Here is a tiny trained network, its code and every weight. The questions are about switching its units off for an input and a class, where a switched-off unit gives its printed mean instead of its output.

import numpy as np


def w(rows, s, z=0):
    codes = np.array(rows[::2]) - 128.0
    scale = np.full(codes.shape[1], s)
    scale[-1] = z or s
    return codes * scale


def f(y):
    return np.maximum(y, 0)


def log_softmax(a):
    a = a - a.max(-1, keepdims=True)
    return a - np.log(np.exp(a).sum(-1, keepdims=True))


def net(x, mask):
    res = np.array(x, float).reshape(1, 7) / 4 @ E
    y = f(res @ A[0][:, :-1].T + A[0][:, -1])
    res = res + np.where(mask, y, B[0][:, -1]) @ B[0][:, :-1]
    return log_softmax(res[-1] @ U[:, :-1].T + U[:, -1])


A, B = {}, {}
E = w([
[55,84,181,20,85,104,136,252,98,103,59],'x0',
[61,2,100,166,46,222,53,43,195,181,85],'x1',
[100,115,132,66,151,116,104,71,135,139,131],'x2',
[45,147,202,209,100,50,179,117,113,152,178],'x3',
[146,84,149,109,90,191,202,83,115,6,194],'x4',
[130,105,149,94,139,136,124,88,116,115,134],'x5',
[97,154,126,122,122,121,80,122,121,112,132],'x6',
],0.0081)
A[0] = w([
[64,119,138,66,119,110,154,181,77,90,83,30],'neuron 1',
[190,196,112,163,169,119,113,65,143,136,167,101],'neuron 2',
[102,135,176,154,78,77,134,115,124,147,160,2],'neuron 3',
[111,150,194,139,93,77,137,106,148,130,177,61],'neuron 4',
[204,145,71,69,134,126,91,139,123,73,87,97],'neuron 5',
[187,185,143,104,198,62,151,128,99,84,116,47],'neuron 6',
[91,152,163,159,136,94,155,122,132,108,154,153],'neuron 7',
[126,188,71,190,175,147,122,35,149,104,185,9],'neuron 8',
[174,151,53,92,142,165,89,137,136,88,120,69],'neuron 9',
[112,181,109,138,170,90,90,159,131,255,71,240],'neuron 10',
[162,204,135,82,177,40,155,168,93,73,165,40],'neuron 11',
],0.0086,0.0033)
B[0] = w([
[138,150,40,72,151,140,145,251,53,160,119,221],'neuron 1',
[94,73,98,61,123,102,164,228,57,148,129,232],'neuron 2',
[150,177,152,153,184,109,79,204,221,213,68,170],'neuron 3',
[225,154,188,84,188,138,134,109,178,199,100,180],'neuron 4',
[255,154,208,112,213,109,107,134,160,127,113,211],'neuron 5',
[135,93,78,210,47,46,99,77,155,76,69,221],'neuron 6',
[174,162,199,136,168,162,170,148,139,109,113,189],'neuron 7',
[104,53,117,34,165,107,137,190,82,145,94,243],'neuron 8',
[181,187,183,144,189,116,244,57,179,175,77,198],'neuron 9',
[127,131,199,72,81,139,130,96,82,21,188,252],'neuron 10',
[97,71,106,135,105,92,46,81,175,103,100,254],'neuron 11',
],0.0071,0.0093)
U = w([
[86,89,54,101,164,95,140,204,62,191,94,31],'0',
[144,180,213,153,203,106,140,123,255,202,69,30],'1',
[86,39,52,190,44,78,53,84,253,121,60,82],'2',
[116,118,141,120,125,116,148,128,163,98,161,254],'3',
[119,124,173,117,106,129,164,100,113,55,183,191],'4',
],0.0087,0.0063)

Each question gives the input, the list of numbers given to net, and the class t.
The units are the neurons (one row each of A and B). Each row of codes is followed by its name. A weight is (code - 128) times the scale printed after its matrix; where a second scale follows, it is the last column's (A, B and U).
mask holds one flag per neuron, in row order. A switched-off neuron (its flag False) gives its mean, the last column of its row in B, instead of its output. The means were averaged over made-up inputs and are rounded, as every weight is.
A unit's drop is (log p(t) with every unit on - log p(t) with that unit switched off) / (log p(t) with every unit on - log p(t) with every unit switched off).
The circuit of an input: a set's keep is (log p(t) with only the set's units on - log p(t) with every unit switched off) / (log p(t) with every unit on - log p(t) with every unit switched off). Starting from all 11 units, units are removed one at a time, each time the one whose removal leaves the highest keep (on an exact tie, the one counted first), for as long as the keep stays at least 0.8.
circuit, biggest first: the units of the circuit, biggest drop first
unit that matters most: the unit with the biggest drop
k most important neurons: the k neurons with the biggest drops, biggest first
drop when u is switched off: that unit's drop, to one decimal
input [1,-6,7,2,-1,1,3], class 2: 2 most important neurons	(neuron 11; neuron 6)
input [4,-7,0,3,-3,7,2], class 2: 2 most important neurons	(neuron 11; neuron 6)
input [-6,2,2,5,-6,-6,-7], class 0: unit that matters most	neuron 2
input [-1,-7,-1,1,6,-7,-3], class 2: circuit, biggest first	(neuron 11; neuron 6)
input [-8,6,6,0,1,-4,2], class 0: circuit, biggest first	(neuron 8; neuron 2)
input [-5,4,6,-2,3,5,-3], class 0: circuit, biggest first	(neuron 8; neuron 10; neuron 11)
input [-3,-3,3,-1,-5,0,-4], class 4: 2 most important neurons	(neuron 10; neuron 1)
input [-5,7,-4,-6,-3,-8,2], class 3: circuit, biggest first	(neuron 11; neuron 6; neuron 10)
input [-6,2,-7,2,6,-2,-8], class 0: circuit, biggest first	(neuron 8; neuron 10)
input [6,-7,3,6,-6,8,4], class 3: 3 most important neurons	(neuron 10; neuron 1; neuron 7)
input [-2,-7,1,-5,5,7,-4], class 2: circuit, biggest first	(neuron 6; neuron 11)
input [1,-6,6,6,6,4,1], class 1: circuit, biggest first	(neuron 4; neuron 10)
input [1,6,1,-8,5,-5,3], class 1: circuit, biggest first	(neuron 9; neuron 5)
input [6,4,7,7,-5,-7,6], class 1: 2 most important neurons	(neuron 3; neuron 2)
input [6,-4,6,8,5,1,-4], class 1: circuit, biggest first	(neuron 4; neuron 3)
input [2,-4,3,-8,-8,3,0], class 1: unit that matters most	neuron 5
input [6,6,4,3,4,-3,-6], class 0: 3 most important neurons	(neuron 11; neuron 6; neuron 1)
input [-6,-1,4,-1,-7,0,-3], class 4: 3 most important neurons	(neuron 10; neuron 1; neuron 3)
input [-8,-8,-1,-1,6,-3,5], class 0: 3 most important neurons	(neuron 2; neuron 8; neuron 10)
input [-4,-8,8,-3,-5,8,1], class 2: circuit, biggest first	(neuron 6)
input [5,-8,5,2,-3,6,3], class 2: 2 most important neurons	(neuron 11; neuron 6)
input [5,-8,0,-8,-1,-1,-1], class 1: 2 most important neurons	(neuron 5; neuron 9)
input [0,-7,5,-2,0,1,1], class 2: 2 most important neurons	(neuron 6; neuron 11)
input [3,5,6,-3,-8,-2,3], class 4: drop when neuron 10 is switched off	0.7
input [-3,2,-6,7,5,-4,-8], class 1: drop when neuron 3 is switched off	0.2
input [-3,3,3,-4,-8,-3,-1], class 4: drop when neuron 10 is switched off	0.7
input [-3,3,5,-3,-8,5,-4], class 4: drop when neuron 10 is switched off	0.6
input [7,-8,5,-6,0,-6,5], class 2: circuit, biggest first	(neuron 11)
